Here is a tiny trained network, its code and every weight. The questions are about switching its units off for an input and a target symbol, where a switched-off unit gives its printed mean instead of its output.

import numpy as np


def w(rows, s, z=0):
    codes = np.array(rows[::2]) - 128.0
    scale = np.full(codes.shape[1], s)
    scale[-1] = z or s
    return codes * scale


def f(y):
    return np.maximum(y, 0)


def softmax(a):
    e = np.exp(a - a.max(-1, keepdims=True))
    return e / e.sum(-1, keepdims=True)


def log_softmax(a):
    a = a - a.max(-1, keepdims=True)
    return a - np.log(np.exp(a).sum(-1, keepdims=True))


def net(x, mask):
    ids = ['αθλξτφ'.index(c) for c in x.split()]
    T = len(ids)
    res = E[ids] + P[:T]
    u = 0
    for l in range(3):
        r = res
        for j in range(2):
            rows = slice(3 * j, 3 * j + 3)
            q, k, v = (r @ M[l][rows].T for M in (Q, K, V))
            z = softmax(np.where(np.tri(T) > 0, q @ k.T / 3**0.5, -1e9)) @ v
            o = O[l][rows]
            res = res + np.where(mask[u + j], z, o[:, -1]) @ o[:, :-1]
        u += 2
        y = f(res @ A[l][:, :-1].T + A[l][:, -1])
        res = res + np.where(mask[u : u + 4], y, B[l][:, -1]) @ B[l][:, :-1]
        u += 4
    return log_softmax(res[-1] @ U[:, :-1].T + U[:, -1])


Q, K, V, O, A, B = {}, {}, {}, {}, {}, {}
E = w([
[42,226,73],'α',
[20,156,2],'θ',
[60,91,37],'λ',
[89,115,182],'ξ',
[102,238,129],'τ',
[170,54,194],'φ',
],0.0077)
P = w([
[111,188,229],'0',
[17,37,56],'1',
[73,53,46],'2',
[96,78,55],'3',
[108,60,50],'4',
[131,79,30],'5',
[142,94,29],'6',
[151,105,30],'7',
[160,117,2],'8',
],0.0067)
Q[0] = w([
[151,106,132],'L0H0',
[185,173,131],'L0H0',
[112,208,168],'L0H0',
[51,120,106],'L0H1',
[204,116,138],'L0H1',
[254,135,186],'L0H1',
],0.0096)
K[0] = w([
[144,102,146],'L0H0',
[122,97,116],'L0H0',
[113,105,113],'L0H0',
[98,189,123],'L0H1',
[101,88,142],'L0H1',
[142,6,131],'L0H1',
],0.017)
V[0] = w([
[122,248,151],'L0H0',
[32,127,21],'L0H0',
[51,2,68],'L0H0',
[94,255,64],'L0H1',
[94,225,45],'L0H1',
[123,229,197],'L0H1',
],0.0054)
O[0] = w([
[99,102,143,115],'L0H0',
[92,200,112,254],'L0H0',
[181,254,60,239],'L0H0',
[18,111,96,234],'L0H1',
[31,124,79,224],'L0H1',
[113,85,144,168],'L0H1',
],0.0096,0.002)
A[0] = w([
[140,54,194,137],'L0N0',
[147,43,39,3],'L0N1',
[132,121,127,98],'L0N2',
[2,217,107,149],'L0N3',
],0.0051,0.0024)
B[0] = w([
[144,172,213,148],'L0N0',
[2,146,193,142],'L0N1',
[126,150,145,128],'L0N2',
[173,72,59,255],'L0N3',
],0.0073,0.0072)
Q[1] = w([
[94,99,96],'L1H0',
[239,142,214],'L1H0',
[222,93,167],'L1H0',
[64,95,188],'L1H1',
[185,172,161],'L1H1',
[253,166,97],'L1H1',
],0.0052)
K[1] = w([
[131,122,46],'L1H0',
[169,88,255],'L1H0',
[193,111,161],'L1H0',
[207,229,153],'L1H1',
[123,134,89],'L1H1',
[107,71,117],'L1H1',
],0.0086)
V[1] = w([
[47,245,32],'L1H0',
[197,147,191],'L1H0',
[49,32,15],'L1H0',
[239,158,189],'L1H1',
[82,16,191],'L1H1',
[238,108,255],'L1H1',
],0.0046)
O[1] = w([
[120,60,200,192],'L1H0',
[80,127,59,54],'L1H0',
[113,168,201,255],'L1H0',
[191,231,123,58],'L1H1',
[28,195,129,169],'L1H1',
[182,253,217,60],'L1H1',
],0.0052,0.0078)
A[1] = w([
[205,59,118,253],'L1N0',
[67,194,121,111],'L1N1',
[206,111,91,149],'L1N2',
[116,70,255,226],'L1N3',
],0.0077,0.0049)
B[1] = w([
[88,115,2,250],'L1N0',
[87,105,156,178],'L1N1',
[138,110,78,187],'L1N2',
[29,153,122,253],'L1N3',
],0.0088,0.0044)
Q[2] = w([
[197,107,181],'L2H0',
[99,117,162],'L2H0',
[100,190,72],'L2H0',
[79,121,52],'L2H1',
[253,115,208],'L2H1',
[131,133,150],'L2H1',
],0.0073)
K[2] = w([
[183,143,112],'L2H0',
[143,111,84],'L2H0',
[52,114,136],'L2H0',
[117,198,149],'L2H1',
[127,11,2],'L2H1',
[124,103,128],'L2H1',
],0.0091)
V[2] = w([
[91,8,94],'L2H0',
[78,56,44],'L2H0',
[53,44,116],'L2H0',
[215,166,91],'L2H1',
[91,156,253],'L2H1',
[82,27,110],'L2H1',
],0.0079)
O[2] = w([
[193,122,185,211],'L2H0',
[156,125,168,225],'L2H0',
[199,156,170,254],'L2H0',
[74,31,108,32],'L2H1',
[118,254,86,210],'L2H1',
[218,138,194,149],'L2H1',
],0.0064,0.014)
A[2] = w([
[54,190,35,167],'L2N0',
[141,2,105,254],'L2N1',
[77,208,51,138],'L2N2',
[3,52,50,142],'L2N3',
],0.0054,0.0053)
B[2] = w([
[91,49,163,249],'L2N0',
[253,178,32,180],'L2N1',
[140,44,180,226],'L2N2',
[207,37,205,242],'L2N3',
],0.0068,0.011)
U = w([
[98,123,254,211],'α',
[159,123,168,127],'θ',
[173,167,41,137],'λ',
[44,225,31,252],'ξ',
[98,253,134,43],'τ',
[80,72,145,6],'φ',
],0.005,0.0031)

Each question gives the input, a string of symbols that net reads in full, and the target symbol t.
The units are the heads (3 rows each of Q, K, V and O) and the neurons (one row each of A and B). Each row of codes is followed by its name. A weight is (code - 128) times the scale printed after its matrix; where a second scale follows, it is the last column's (O, A, B and U).
mask holds one flag per unit, layer by layer, with each layer's heads first. A switched-off unit (its flag False) gives its mean, the last column of its rows in O or B, instead of its output. The means were averaged over made-up inputs and are rounded, as every weight is.
A unit's drop is (log p(t) with every unit on - log p(t) with that unit switched off) / (log p(t) with every unit on - log p(t) with every unit switched off).
The circuit of an input: a set's keep is (log p(t) with only the set's units on - log p(t) with every unit switched off) / (log p(t) with every unit on - log p(t) with every unit switched off). Starting from the 12 units with the biggest drops (on a tie, the unit counted first), units are removed one at a time, each time the one whose removal leaves the highest keep (on an exact tie, the one counted first), for as long as the keep stays at least 0.8.
circuit, biggest first: the units of the circuit, biggest drop first
top k neurons: the k neurons with the biggest drops, biggest first
which heads matter: for each layer, one digit per head in row order, 1 if its drop is at least 0.15 and else 0, layers parted by /
drop of u: that unit's drop, to one decimal
input α φ φ ξ φ ξ φ θ, target α: which heads matter	01 / 11 / 11
input ξ φ ξ λ φ φ α ξ, target ξ: which heads matter	11 / 01 / 10
input φ τ φ φ λ φ τ λ ξ, target φ: circuit, biggest first	(L1H1 L0H1 L2H1 L1H0)
input θ φ τ τ φ φ, target λ: circuit, biggest first	(L1N0 L2N0 L0H1)
input α ξ λ φ θ, target α: circuit, biggest first	(L0H1 L2H0 L1H0)
input φ θ ξ α φ τ τ θ λ, target φ: which heads matter	01 / 11 / 01
input ξ τ α α α τ, target ξ: which heads matter	11 / 01 / 01
input θ φ φ φ α θ τ φ, target λ: top neuron	(L2N1)
input φ φ λ ξ, target φ: top 2 neurons	(L0N0 L2N0)
input τ θ φ ξ ξ φ λ, target τ: which heads matter	11 / 01 / 01
input τ φ θ τ τ φ φ φ, target τ: which heads matter	10 / 01 / 01
input φ θ θ, target φ: which heads matter	01 / 01 / 11
input φ θ ξ φ τ φ α θ θ, target φ: which heads matter	01 / 01 / 01
input τ τ τ α θ, target τ: which heads matter	11 / 00 / 11
input α α λ, target α: which heads matter	11 / 11 / 11
input ξ α ξ φ, target ξ: top neuron	(L2N3)
input φ τ τ θ ξ θ τ, target φ: top 2 neurons	(L0N0 L0N3)
input ξ φ τ, target ξ: top 2 neurons	(L2N3 L1N3)
input φ φ θ τ τ φ, target φ: drop of L1H1	2.0
input ξ τ φ τ φ λ, target ξ: drop of L2H1	0.2
input φ λ λ, target φ: drop of L0H1	1.4
input φ τ φ φ α α, target φ: drop of L0H1	1.0
